Each row of numbers belongs to one of the nodes below and depends on some of the facts about them. Some rows are named. Which node is each other row?

Known rows:
[ -7  10   6 -20   0   6   4   1  35   5  -3   1   2  -5 -14   4  19   3
  -6  10  -8  13  17   9 -14  29 -16  -1 -43  -8 -14 -10   2]: lesofla
[-15  11  -5  -8 -26   1 -23 -12   5  -2  -2  12  -9   3   4   4   6   8
 -24  -5 -14   2   1  -7 -17 -12 -13  -1 -30 -11 -10  22 -23]: vomu
[ 36  14  28  29  11   7  15   7  -7  11 -29   1   9 -23 -19 -28 -11  -5
  17  13  54   6 -14 -13  -4   7   1 -53  23  14   6 -19  20]: klomevor
[  1 -16  10  13  11   9 -15  20 -13  22   6  -1   6  -9 -10   0 -11   2
  12  30  16   5  -1   1  -3  20  32  23  16   0  -3 -18  36]: brekli
[-12 -28   6  17  22   0  -1  10 -19  28  -1  -3   6 -18  21   0   1  17
  22  10   1  -4 -14   2  28  -9  27  23  44  10  -2 -12   7]: lefles
[ -4 -11  -3   4 -12  12 -34  10 -38  24  14   9 -14   2   8   4 -24  -2
  10  23  14  -4  -5   2   4 -11  12  20  14   7   7   5 -11]: kugas
[-27 -14  -2 -20   0  -3  -7   2   5 -14  11  10  11  -3   4  15   8   9
  11  -4  -4   1 -10  16  15  10   9   7 -17  -5  -7  -9   0]: dribrun
[ 43  -9   3  14 -13   5  10  22  -3  14 -21  -8  -1 -19 -33 -32 -16 -14
  19   7  46   2 -15   7   1   9 -12 -42  46   7   3 -15  19]: breplil
[ 35  -1  -4   5  17   8  15  23   2  10 -39 -10 -24 -28  -9 -32 -15 -14
  17  15  37   3 -11  -2  16   5 -35 -22  54  24  13   1 -11]: vigostam
[ 15   6 -18 -30 -10  -4  13  25  19 -27  24  -6  11   9   7 -15 -11   0
  14 -18 -22  20  10  -4 -30   8 -21  -3 -19   1 -11  -1   0]: fluzor
[-16   3  -2 -11  -6 -21  23  -1  27 -21  -6  11  17  -2  17 -11  10  11
   3 -31 -17   2  -8  -7  -4  -7  10  -2   1  -2 -14   6  -4]: vesto
[ -5  -9 -18 -20 -33  -2  -6  -2  -1 -24  19  -6   2  -2 -13 -14   0  20
  -4 -17  -8  -8   4 -19 -21 -42   6   5 -16 -17 -19  11  -6]: fludu
[-16   5  -2 -14 -14   4   4   1  28  13  -6   3  -2  -8 -24   5  21   1
 -17  10 -10   5   7   5 -18  19   4   6 -41 -11 -18  -3  11]: plibes
[  0   8  -2  -7 -26 -10  -2 -23  -3 -22  23   8  13  11   9 -10   5  22
   0 -23 -10   1   0 -17 -21 -31   3 -12 -35 -14  -8   0 -16]: stosir
[-13   3   0 -17   2  -8   9   1  34  -8 -15   3   4  -3   7   4  17   4
  -5 -12 -26   9   3  -2  -3  -3  -4  -6 -11   0 -18  10 -15]: vudrulor
[-16  -2  -2 -20  12  -3  -1  15  15  -6   9   4   7  -4   0   6  -7  -2
   6   8 -11  11   2   4  -1  21   6  18 -18  -6 -12  -8  12]: bena
[ 17  10 -14  16  25   0  20 -30 -38 -54  18 -22 -27  20 -24  19 -16 -31
 -13  -5  27 -36   1  12  48 -13 -40  -2  23  -9  54  12   4]: notanem
[  7 -23 -11  20 -17  14 -18   6 -46  16  31  -6  -3   6   2  -7 -16   5
  23   9  12  -6   4   3  -4 -26  18   3  18   7   2 -19   0]: dabril
[ -2 -18   8  13  12   2  -9   8  -7  28 -11   8   0  -3  31   1   5   5
  19   8  -2  -3  -6  11  29  -2  11  26  49  25   2  -3 -14]: fliri
[ 14  13   2  27  11   4  12 -30 -29 -23   0 -19 -30  39 -33  23  -9 -42
 -36  -9  21 -34   9  10  34 -14 -29  -5  28  -6  52  21  -3]: liplu

How the nodes are related:
α: is of sort; ω: points at; Φ: refers to; ρ: uses; σ: belongs to class
mukade α:d ρ:resteflom, plonulam σ:l
bobi α:b ω:klomevor σ:k
bribar α:a Φ:dagros σ:h
ligin α:f σ:h
plibes α:e ω:plari ρ:draplefle, giler, dribrun σ:h
stobrun α:e ω:dabril σ:i
bravuk α:e Φ:tineskul, kugas ρ:vavor σ:h
metos α:g ω:plari, guvin, dagros Φ:bolu, treziva, drupa ρ:deklir σ:l
klirur α:c ρ:degran, flebra, klomupa σ:h
tedrur α:b ω:goklur, kagil ρ:flipu σ:h
lefles α:c ω:taskil Φ:drupa, fudel, dabril σ:i
tobik α:e ρ:fimor, tori σ:i
paklil α:e σ:i
niflur α:c ω:bobi σ:i
kavil α:e ω:rudor ρ:vigostam, fular σ:h
liplu α:d ω:kledivik σ:j
skufo α:e ω:klivil, klomevor ρ:fadrazal, fliri σ:h
lesofla α:e ω:giler ρ:vavor, resteflom, klivil σ:h
mifle α:b ρ:flebra, nopok σ:h
biner α:f ω:grodun ρ:momok, fular σ:h
virol α:b σ:h
vadribas α:f Φ:guzo, klomupa, fides, mifle ρ:tedrur, klomevor, lefles σ:h
fudrel α:a ρ:vafos σ:h
greso α:b ω:momok ρ:fliri σ:i
fluzor α:f ω:fadrazal ρ:momok σ:h
stafler α:d ω:plari, fludu σ:i
drupa α:c σ:h
fleflum α:g Φ:paskol, vesto, ploto ρ:flipu σ:i
bukam α:b ω:kagil σ:i
fliri α:b ω:resteflom, lefles Φ:drotraka, kledivik σ:i
skero α:e σ:h
dagros α:b ρ:fadrazal, skoplil σ:i
vedi α:a ω:taskil Φ:brupel, mifle σ:l
draplefle α:f ω:gani ρ:fadrazal, nopok, skoplil σ:j
vusin α:c ω:trugrubul, dagros σ:h
klame α:d σ:h
grodun α:c ρ:vesto σ:h
kufudo α:e ρ:vavor σ:j
resteflom α:d σ:j
diflu α:a Φ:bolu σ:j
fides α:f ω:keplabom σ:i
busi α:a ρ:tori σ:h
veflam α:b Φ:vudrulor σ:l
kledivik α:f ω:vuza, fludu σ:h
klivil α:g Φ:vavor, stobrun ρ:fadrazal, klirur σ:j
mitrar α:d Φ:nimir ρ:vavor, nopok σ:h
boflor α:f Φ:tobik ρ:skufo, dagros σ:k
treziva α:f ω:plibes σ:h
vavor α:g ρ:fadrazal σ:h
skifoto α:e ω:kagil σ:i
drafek α:f ρ:skoplil, vudrulor σ:i
zuke α:a ω:ploto σ:k
labo α:b σ:i
kluklun α:b ω:flovol ρ:bolu, fadrazal, taskil σ:h
vobru α:d ω:resteflom, lefles, kagil Φ:liplu, vuza, fludu ρ:flebra, drotraka σ:k
tubrabu α:a ω:nimir, bobi, stosir, labo ρ:fadrazal, beklor σ:i
stosir α:a ω:klivil σ:h
nopok α:a σ:h
kopos α:f Φ:nimir, dabril ρ:nopok, tubrabu, deklir σ:i
zibre α:a σ:h
dafu α:b σ:k
nafo α:c ρ:nuli σ:h
momok α:f ω:tobik ρ:kufudo σ:h
guzo α:c ω:paskol, stosir σ:h
nipam α:g ω:skifoto, dafu, ziten ρ:tredape σ:i
bolu α:c ω:plari ρ:fadrazal, nopok σ:k
lide α:e ω:rudor ρ:fadrazal σ:h
plonulam α:g Φ:vudrulor ρ:fadrazal, kledror σ:i
plokloklol α:e Φ:ditrek, brekli, dafu, liplu, kugas σ:i
skoplil α:g Φ:bukam, dogum ρ:fadrazal σ:k
ziten α:g Φ:dutre, liplu ρ:skoplil σ:l
fimor α:e σ:i
degran α:e ω:zarogros σ:h
fludu α:c σ:h
trugrubul α:b ω:tedrur, gani Φ:bazol, tobik, beklor, drafek σ:j
nuli α:c σ:h
tuper α:e ρ:fadrazal, dagros σ:j
fular α:a σ:l
klomupa α:e ω:guvin, fludu ρ:fadrazal σ:i
gani α:c ω:dafu σ:k
vesto α:a σ:h
vudrulor α:d σ:h
flovol α:a ω:draplefle ρ:fadrazal, klomupa σ:k
brabul α:c ω:nogrur ρ:tredape σ:h
goklur α:d ω:dafu σ:i
bena α:g ρ:dagros σ:k
klokle α:c ω:trugrubul ρ:nipam σ:l
ploto α:b σ:j
fadrazal α:e ω:sagrugri σ:i
vafos α:c Φ:ditrek, bobi, fides ρ:fadrazal, fimor σ:i
fudel α:d σ:i
flipu α:f σ:h
sagrugri α:e ω:paskol Φ:treziva, kugas ρ:nimir σ:h
beklor α:c ρ:degran, sagrugri, flebra σ:k
brupel α:d ρ:flebra, skoplil, vigostam σ:j
rudor α:a ω:skifoto, stobrun σ:h
vulo α:d σ:h
guvin α:b ρ:degran, flipu, paklil σ:h
klomevor α:a ρ:fadrazal, nuli, briskor, kagil σ:l
laple α:d Φ:ligin, vulo, drafek σ:h
dribrun α:g ω:degran, labo Φ:zarogros, klame, zuril ρ:paklil σ:k
kitran α:b ρ:fadrazal, tredape, dagros σ:h
notanem α:g ω:dafu, stosir, dabril σ:j
taskil α:d ρ:flebra, vesto σ:k
dafli α:b ρ:fadrazal σ:l
nimir α:b ρ:fadrazal σ:k
giler α:a ω:dabril σ:h
deklir α:d σ:h
tineskul α:g ω:flovol, mifle σ:k
dutre α:f ρ:fadrazal, kluklun σ:k
paskol α:e σ:h
kugas α:g σ:i
keplabom α:b Φ:skero, nipam, zakiskem σ:h
dabril α:f ω:guvin σ:i
forove α:c ρ:metos, vulas σ:h
pagro α:d ω:dafu σ:i
vigostam α:g ω:vusin ρ:dafli σ:l
dogum α:a ω:stobrun ρ:fliri σ:k
skuzo α:d ω:mukade, brekli, dagros ρ:klokle σ:k
mugri α:e Φ:grodun, zarogros σ:i
zuril α:a ω:draplefle, klivil ρ:plonulam σ:k
kledror α:a ω:taskil, klokle ρ:brabul σ:h
zarogros α:c ω:tobik, dabril σ:k
breplil α:f ω:greso, fludu Φ:flovol, brupel, bazol, stobrun ρ:tredape σ:l
plari α:b ω:dagros σ:j
vulas α:e ρ:degran, resteflom, guvin σ:j
tori α:e ρ:fadrazal, flebra, deklir, beklor σ:i
brekli α:c ρ:forove, kluklun, kledror σ:i
kagil α:d ω:guvin Φ:bazol, stosir ρ:fadrazal, skoplil σ:k
zibri α:c ω:vadribas, klivil Φ:klomupa, paskol σ:k
zakiskem α:b σ:l
bazol α:g ω:ploto σ:h
drotraka α:a ω:skufo σ:h
tredape α:d ω:drotraka Φ:bazol, zibre ρ:flebra σ:h
klakek α:b ω:taskil, lefles Φ:skufo, bukam, vulo ρ:fliri, klomupa σ:j
vomu α:e σ:h
fudrur α:e ω:dagros ρ:kopos, dagros σ:j
briskor α:e ω:plibes Φ:dagros, fides, virol ρ:fadrazal, lefles σ:h
nogrur α:d ω:tobik Φ:lide, taskil, zuke σ:l
flebra α:b ω:kopos ρ:fadrazal σ:l
nafen α:d ω:ziten, keplabom, mugri Φ:grodun σ:h
ditrek α:d ω:guvin, notanem, vobru σ:l
vuza α:c σ:h

Which node is each row?
No name comes twice in this set of rows, the named rows included.
[-15  -2   3   1  -4   1  22  -9  15  -9  -3   0   5 -18 -16  -2  27  19
  -8  -5  -6  -1   9  -5 -17  -4  21  -3 -32 -18 -22 -15  12] | guvin
[-28 -15 -11  -9 -18 -23  21   4  10 -22  -2   2  18 -16  16  -4   9   6
   4 -34 -17 -11 -22   4   3  -6  19 -17  10 -15 -34   3  -5] | flipu
[  6 -14   1  10 -21  11 -44  -2 -24  44   6   6 -13  17  -8   5   1  -1
  -2  15  15  -7   6  10   6 -17   5  23  25  11  17   3 -15] | stafler
[  3 -16  13   3  17   5 -14  23 -11  20   4   5  11  -3   4  -2 -18   1
  21  17   8  15  -7   1   7  18  24  14  29  11   5 -13  19] | vafos
[-11  -4 -20 -11 -22  -5 -26  -5 -16  -7  23   2  -2   4  10   7 -11   6
  -1  -3 -11  -4  -8   2   1  -1  -7  16 -15  -6  -3  11 -15] | tineskul
[ 36   4  23  23  17  21   7  13  -1  33 -46  -7 -16 -24 -31 -20  -1 -11
  -6  29  47   0   0  -5  -4  17  -9 -44  33  14   5  -8  13] | mukade
[  3  -3  19   9  17   1 -17  13  -3  26   7  25  22   8  15   3   0   5
  34  14  18  11  -4  15  15  20  15   8  21  22  16 -29  14] | tubrabu
[ 46   7   9  16  19   1  17  20   6   7 -38  -5 -12  -6   5 -36 -25 -10
  27  -9  28   8  -8 -22   3 -19 -27 -27  64  32  24   2 -18] | fular
[-10   8   6  -7   9  -7  11   3  13  -3  12   5  19   0   7   2   3   7
   5   2 -16  16   5  -3 -12  25  20  20 -28  -6  -3 -18  28] | flovol
[ -6   2  -6 -10 -15 -10   8   4   8 -25  17  -8  22 -10   0   1   5   6
   1  -4 -10   8  -8   3 -19  15  10 -24 -35 -24 -28 -14  27] | vadribas
[ -8  -3  -5  -4 -35  -7 -18  -7 -13  -4  17  12   9  14  15  -1  -9  10
  -7 -18 -12  -4  -5  -7 -14 -10   9  20  -8  -6   1  10  -5] | zuke
[ -7  -1  -5   6  -8   7  -5 -22 -18  -2  26  -3  -8   7  14   2   3  19
  -7  -1 -15  -7  13 -15 -17 -30   8  14 -31  -5  -2  -3 -16] | dafu
[-12 -16  -4 -21   6  -5   4  14  20  -4  11   2  11  -1 -10   2   2   5
  10  -5 -12   5  -2   5  -4  15  11  28   2  -8  -8  -8  24] | bolu

Now the same nodes, written a new way:
Named rows:
[-15  -6 -37 -33 -12   7  -2   5  -2  -7  -1  -1  15 -19  -3 -20  -7 -12
   7 -17  -4 -18  -6   4  11  -2   5  26 -19 -13   6 -21 -13  22  30  -5]: tredape
[-17  -6 -33 -33  -7   8  -3 -14  -6 -15  11  12   0 -23  -7 -12   1 -15
   2 -14  13 -20   7  12  21 -15  13  25 -17  -7   1  -3   2   8  29  -2]: drotraka
[ 13  15  23  15   7  -7   7   5 -13  -3 -13  -2  22  -4 -14   0  13   4
  -9  -6  26  20  -5  -9   8   2   8   5  18   4  -1  10   6  -6 -16  -1]: dabril
[-14   8 -31 -30  -1   6  -4  -5   0  -4   7  14  11 -25  -6  -2  22 -16
   8  -9  13  -6  13  -3  26 -21  20  22  -5 -16  -5   9   3  -9  14   9]: rudor
[-10  -1 -22 -16 -25  20   4  -7   3  17   6  10  31 -19  13  -5   4 -14
  -2 -21 -20  -2 -12  14   7  -3   3   9   2 -23  -4 -17 -30  11  25   9]: briskor
[  7  -3   8   4  15 -18  -8  23 -13   6 -18 -14  10  27  -8 -10 -15   7
  16  -2  17  24  -5   0 -13  11   2  15  28  21  -6   8   6  22  11  -6]: lefles
[ -2   5   7   5   0  -3  -8  -3 -12  -3  -9 -17  15   6 -25 -11 -25   0
   4 -34  12  22 -25  18  -2  20  -4 -11   8  25  13 -12  17  16  39 -31]: fadrazal
[ 11 -15  15  17   0   3  -3  12  17  23 -18 -23 -26  24   1  11  -3   2
   0  18 -20 -14   6  -7 -38  10 -14 -11  12  21   0   6  -2  11 -34 -10]: bolu
[-18 -12 -33 -35 -14  14   2  -5   4  -6  -4   3   8 -18   3 -15  -6 -10
   9 -10 -10  -6  -6  18  10   1   6  14  -5  -9   1 -16 -18  22  41  -7]: vavor
[ 11  -3   6  15  -1  -2  -4  -8  14   8 -11  -3 -39  31   0  20   2  18
   2  14   1  -6   8   1 -37  -5 -15  -5  11  26  28  18   9   0 -16   1]: kagil
[  2 -12   6   6   8  -6   5  -6  11   0  -7 -17 -40  24  -7   6 -21  10
   4   3  -7 -12   0   8 -22  10 -21 -27  -6  25  15  -3  16  -2   2 -24]: skoplil
[-26   9 -43 -30  -3  -7  18   0 -13   7  12   6  27 -10  12   0  17  10
  19 -20   0   9   6   5   9 -10  12  18  12 -29 -12 -12 -19   0  25  16]: tedrur
[ 13 -14   9  17   1  -5   6 -15  14   0   2  -3 -35  20   4  11 -11  14
 -10  15 -14 -14   2   1 -24   5 -23 -17  -3  17  12   4   4  -5 -23  -4]: bena
[ -4  -6 -24 -18 -21  15  -6  -4   6  -4  14  17  17 -26   8 -13   3 -14
  -6   0 -18   1  -1   6  16  -6  13   5  -4 -24  -3 -12 -21  15  14  11]: biner
[-22  -1 -23 -29   2   8  -1  -4  -5  -6  14  19   2 -27 -11  -5  11 -23
   5  -7   1  -5  13  -4  38 -14  23  10 -11 -14 -13   6   5  -8  20  11]: bribar
[-20   1 -36 -28  -3  11   8   3 -18   9   6  -6  35 -13  11   2   4 -10
   9 -42  -3  -3 -22  22   1   7   3  15 -12 -26   2 -19  -6  12  38  -5]: degran
[  5   0   5  17  -3  -5  -6 -14  18  -2  16  -1 -38   9 -12  25   3   1
 -10   5   1 -19  18 -12 -19  -8 -10 -11  -6  31  12  19  21 -22 -27  -6]: dogum
[ 22   2  14  12  20  -9  -4  31  10  12 -15 -15 -19  31 -11  16  13  13
   9  24   0 -13  10 -24 -27   4  -4  -8  -5   5   3   7  29  -2 -27   3]: gani
[ -1  -8 -14 -25   8  23   3  23 -14   7 -29  -5  16 -15   0  -2  22 -20
   9  12  -8 -14  -2   0  18  -2  23  25   6 -36 -11   4 -20  13   0   8]: fludu
[  4  -9  10  17  -1  -4   0  -6  18  11  -1 -12 -28  13   6  10  -1   1
  -1  10 -21  -4  13 -12 -27  -1 -13 -20   4  18   3   1  12 -10 -29  -3]: skuzo

Rows to name:
No name comes twice in this set of rows, the named rows included.
[ 40  15  37  46  29 -27  17   3  19   1  -7 -32 -59  38 -16  37   5  30
  -7  19   9 -23  17 -24 -55   7 -34 -46 -14  46  16  19  49 -38 -67 -13] | notanem
[  4   1  20   5  16 -14   1  35 -13 -10 -11 -14  27 -12 -11 -17  -6   3
  -3   9  19  -1  -8 -26   5  13   3  11   3   7 -20  -5   7  13 -25  -4] | niflur
[  3   0 -28 -28   8   6  -3  37  -4  -2 -12  -2  30 -27   0 -17  14  -8
   8   2   2 -25  -5 -17  11  -4  13  28 -21 -29 -17 -25  -6  18  -2  11] | guzo
[-18 -10  12  12   9 -15  20   0 -25  -7   7   1  17   1  19  -8  -2  19
  -1   2  11  26  -3  -4   4  10   0  -3  28   8 -23  11  -1  -6  -7  -1] | fleflum
[  5  -6  13  10  21  -9  -2  -3  11  -8  17  -3 -36   6  -3  17   1  -3
  -2   7   3 -11  19 -19  -4  -2  -1 -30 -20  20  -1  14  34 -36 -20  -7] | zuke
[-16  -9 -20 -13 -18  20   9  -6 -13  17   8  18  33  -8  18   4  10  -7
  -2 -14 -25   9  -7  15   5   2  11   8  11 -30  -3   1 -31   9  11  24] | plibes
[  7   6  10  20  -9  -3  -6  -9   0  12  -6  -9  30  -6 -11 -10 -13  -2
  -7 -30  -1  31 -10   5  -8  11  -9  -1  28  25  -1  -4  -1   9   3 -10] | klomupa
[-16   0   9   1 -14  -5 -15 -24 -15 -22  10  15   0   8   9  -3 -17  -9
 -11  -2  12 -15  -1  23  16 -24  -4  30 -19   8   3  11  -3  -2   5   1] | klomevor
[ 38  -3  46  52  36 -18  12  -4  15  -3   1 -17 -72  43 -13  44  -1  29
 -14  33   3  -9   6 -13 -43  18 -30 -67 -12  27  19  23  49 -39 -47 -16] | ploto
[ 34   2  42  53   9 -25   0 -17  35   9  12 -18 -64  52  -4  31 -10  39
  -9  28  -6  -4  18 -17 -65  11 -39 -51   0  51  25   9  32 -29 -53  -7] | klakek
[ 31  -3  46  53  34 -15   6   4  20  12  -8 -35 -60  35 -10  42   4  19
  -9  20  -9 -15  12 -31 -47  11 -32 -54 -12  43   5  26  51 -42 -61 -21] | liplu
[ 14  -2   0  16  -2  -3   6 -16   7  -9  -2  -9 -33  17   0   9   0  16
 -13  -3  -2 -24  -7   4 -31   9 -20 -14 -12  16  26   3  13  -1 -10 -14] | nimir

Now the same nodes, written a new way:
Some rows with their names:
[ -5  13 -27 -25  30  -3 -11  16  15   4   5 -12  -6   3 -23]: veflam
[  4 -17 -14   8   2  -3   7  -8  -1   5 -11   2   4  21  -5]: degran
[ -7  20   2 -26 -37 -51  -2 -40  -5 -25 -17  -8 -28 -25 -24]: beklor
[ -6 -29  -8  19  26  41  11  -2  -9  11  -5   5   6  23   0]: stobrun
[ -1   6 -43  -7 -13   6  -6   8  14  -3   5  -9  -4 -13 -11]: vedi
[ -3  -3  40  -4 -39 -26  24 -97 -10 -25 -49   3 -14  -5 -13]: tredape
[-19  37 -15  -7  49  -4  -6 -18  16 -22  40 -22 -22 -23  -2]: klakek
[  6 -14 -16  -5 -23  20   4  19   1  16 -22   7  12   8 -11]: zibre
[  1  -4  16  10   3  22  26   5 -17   4 -16   3   3  -2  27]: brekli
[  9   0   4   0 -22 -21  16   1 -11  -1 -21   3  -1  -5   7]: grodun
[ 26  -5   7  17 -20  -7   2  -4  -5 -14  -6  -1  -4  17  16]: plibes
[  1   7 -56 -18 -40 -20  -5  18   8  -4   8 -11 -10  -6 -11]: zibri
[ -3  -3  61  11  15  23  -1  -9 -14   7   5  18  21  -5  34]: plonulam
[ -7 -12  34   5   7  22   5   0 -27   3  13  16  22   2  53]: vafos
[ 10  -2  19   2 -20   1   8  10  -6   4 -14   6   4  -5   0]: fudrel
[ 20   4  27  36  19 -25   9   3  -5  -5   1  -3 -12   6  -2]: momok
[-13 -26 -14  17  22  37  30 -12  -1  14  -7   8  18  11   7]: goklur
[  6  -2  35  18  21  25  20   1  -5   9 -24   8   9  -1   4]: fleflum
[  5 -13 -12  -1   0  -6   3  15   0  15 -14   5   5  21  -6]: vomu
[ 13   5  22  10 -19 -13   9  14  -7   5 -10   5   1  -8   5]: mitrar

Rows to name:
No name comes twice in this set of rows, the named rows included.
[  7  25  11  -8 -27 -28 -19   8  11  -2   5  -6 -13 -24 -26] | bena
[ 16  11  11 -11 -49 -13 -50  11 -11 -12  38   1   1 -29   2] | kagil
[-17 -10  61   6  22   2  10 -54 -19  -9  -9  14   4   9  32] | tori
[ -4 -18   0   3   8  46  15  13  -4  15 -23   8  15  12   7] | fudel
[  1   3  47 -10  28 -29  -5 -22  -8   1   7  10  15  11  15] | kitran
[  0 -27   3  21  38  51  -3   3  -8  10 -11   4   0  28  -9] | dabril
[ 19  18 -11  -9 -58 -26 -13   4   8 -20   2  -9 -19 -21 -13] | skuzo
[  7   0  27  -1  25 -25  -4 -22  -9  -2  21   8  20  12  24] | kluklun
[-26  41  -1   4  20   3  -6  -1  11 -23  21 -21 -41 -37 -10] | vulas
[ 10  -1  15   3 -28 -22  24 -47 -14 -19 -25  -2 -13  -7   2] | brabul
[ -6 -12  -1  -6  60  29  18   9   2  20 -15   3  20  27   3] | labo
[  2   3  30 -12  24 -30   9 -33  -2   0 -19   2   2  13 -11] | mifle
[-10 -22   4  20  35  24  15  -5   1  10  -6   4   7  34   8] | fides
[  3   6 -44 -21  13 -35 -10  13  20   0  11 -12  -5   6 -26] | bobi

